Below is a small trained network, with its code and all its weights. Each question gives an input and a class and asks what happens when units are switched off, that is, made to give their printed mean instead of their output.

import numpy as np


def w(rows, s, z=0):
    codes = np.array(rows[::2]) - 128.0
    scale = np.full(codes.shape[1], s)
    scale[-1] = z or s
    return codes * scale


def f(y):
    return np.maximum(y, 0)


def log_softmax(a):
    a = a - a.max(-1, keepdims=True)
    return a - np.log(np.exp(a).sum(-1, keepdims=True))


def net(x, mask):
    res = np.array(x, float).reshape(1, 7) / 4 @ E
    y = f(res @ A[0][:, :-1].T + A[0][:, -1])
    res = res + np.where(mask, y, B[0][:, -1]) @ B[0][:, :-1]
    return log_softmax(res[-1] @ U[:, :-1].T + U[:, -1])


A, B = {}, {}
E = w([
[107,2,82,141,26,66,225],'x0',
[98,61,100,111,198,220,139],'x1',
[130,243,98,49,169,126,209],'x2',
[46,51,148,15,156,88,154],'x3',
[242,83,132,83,153,133,145],'x4',
[136,75,153,163,216,121,189],'x5',
[141,167,227,169,129,78,170],'x6',
],0.0056)
A[0] = w([
[53,139,93,118,103,123,117,159],'n0',
[164,120,135,197,103,145,126,156],'n1',
[184,163,138,132,85,125,98,172],'n2',
[120,131,182,246,133,76,170,117],'n3',
[143,123,142,255,119,146,149,140],'n4',
[140,180,86,66,140,157,107,127],'n5',
[158,139,158,110,96,147,112,163],'n6',
[180,143,151,91,148,64,178,129],'n7',
[88,54,140,83,187,132,178,123],'n8',
[98,95,125,98,119,124,117,172],'n9',
[158,172,122,108,234,181,114,233],'n10',
[140,162,120,170,136,167,123,103],'n11',
[217,78,35,149,93,158,119,253],'n12',
[169,100,113,161,78,125,111,175],'n13',
[170,154,185,115,90,56,186,151],'n14',
[168,169,82,128,149,175,130,105],'n15',
[137,32,93,84,140,130,183,203],'n16',
],0.0094,0.0047)
B[0] = w([
[27,198,158,103,36,189,230,192],'n0',
[150,64,76,117,123,100,54,193],'n1',
[108,85,172,106,89,139,118,189],'n2',
[166,107,74,153,170,147,147,210],'n3',
[186,105,59,132,150,88,79,212],'n4',
[146,207,133,155,186,173,133,190],'n5',
[123,133,178,77,104,138,141,163],'n6',
[61,174,184,89,98,203,193,183],'n7',
[103,169,186,105,96,134,157,210],'n8',
[98,134,170,113,123,159,167,183],'n9',
[186,189,198,153,146,156,123,253],'n10',
[139,107,129,118,156,103,112,163],'n11',
[125,109,160,81,137,80,85,254],'n12',
[108,70,108,95,74,77,107,198],'n13',
[76,136,106,155,95,154,188,205],'n14',
[142,153,173,169,143,120,101,176],'n15',
[86,99,170,2,27,107,128,247],'n16',
],0.0077,0.0072)
U = w([
[122,86,106,72,109,50,81,147],'0',
[188,160,127,177,255,123,90,134],'1',
[98,149,54,159,137,120,203,6],'2',
[72,181,180,70,105,174,207,216],'3',
],0.0097,0.0022)

Each question gives the input, the list of numbers given to net, and the class t.
The units are the neurons (one row each of A and B). Each row of codes is followed by its name. A weight is (code - 128) times the scale printed after its matrix; where a second scale follows, it is the last column's (A, B and U).
mask holds one flag per neuron, in row order. A switched-off neuron (its flag False) gives its mean, the last column of its row in B, instead of its output. The means were averaged over made-up inputs and are rounded, as every weight is.
A unit's drop is (log p(t) with every unit on - log p(t) with that unit switched off) / (log p(t) with every unit on - log p(t) with every unit switched off).
The circuit of an input: a set's keep is (log p(t) with only the set's units on - log p(t) with every unit switched off) / (log p(t) with every unit on - log p(t) with every unit switched off). Starting from the 12 units with the biggest drops (on a tie, the unit counted first), units are removed one at a time, each time the one whose removal leaves the highest keep (on an exact tie, the one counted first), for as long as the keep stays at least 0.8.
circuit, biggest first: the units of the circuit, biggest drop first
top k neurons: the k neurons with the biggest drops, biggest first
drop of u: that unit's drop, to one decimal
input [-2,-3,0,-4,1,-6,-5], class 1: circuit, biggest first => n16
input [0,-8,-4,-4,2,2,7], class 2: circuit, biggest first => n14; n3
input [2,-8,0,-5,-2,-8,7], class 0: circuit, biggest first => n1; n4
input [-7,6,4,5,5,-4,-6], class 1: circuit, biggest first => n5; n10
input [-2,1,0,-4,8,6,1], class 1: circuit, biggest first => n10; n0
input [-8,-7,-2,7,4,-6,-7], class 1: top 4 neurons => n16; n5; n7; n8
input [5,-7,6,-6,4,2,-8], class 0: top 2 neurons => n12; n0
input [-6,0,-6,-2,5,1,-7], class 1: top 2 neurons => n16; n10
input [6,2,0,-4,3,7,-3], class 0: drop of n14 => 0.0
input [-6,7,-1,1,-3,-4,3], class 1: drop of n8 => 0.1
input [7,-4,2,7,3,-6,-8], class 3: drop of n0 => 0.2
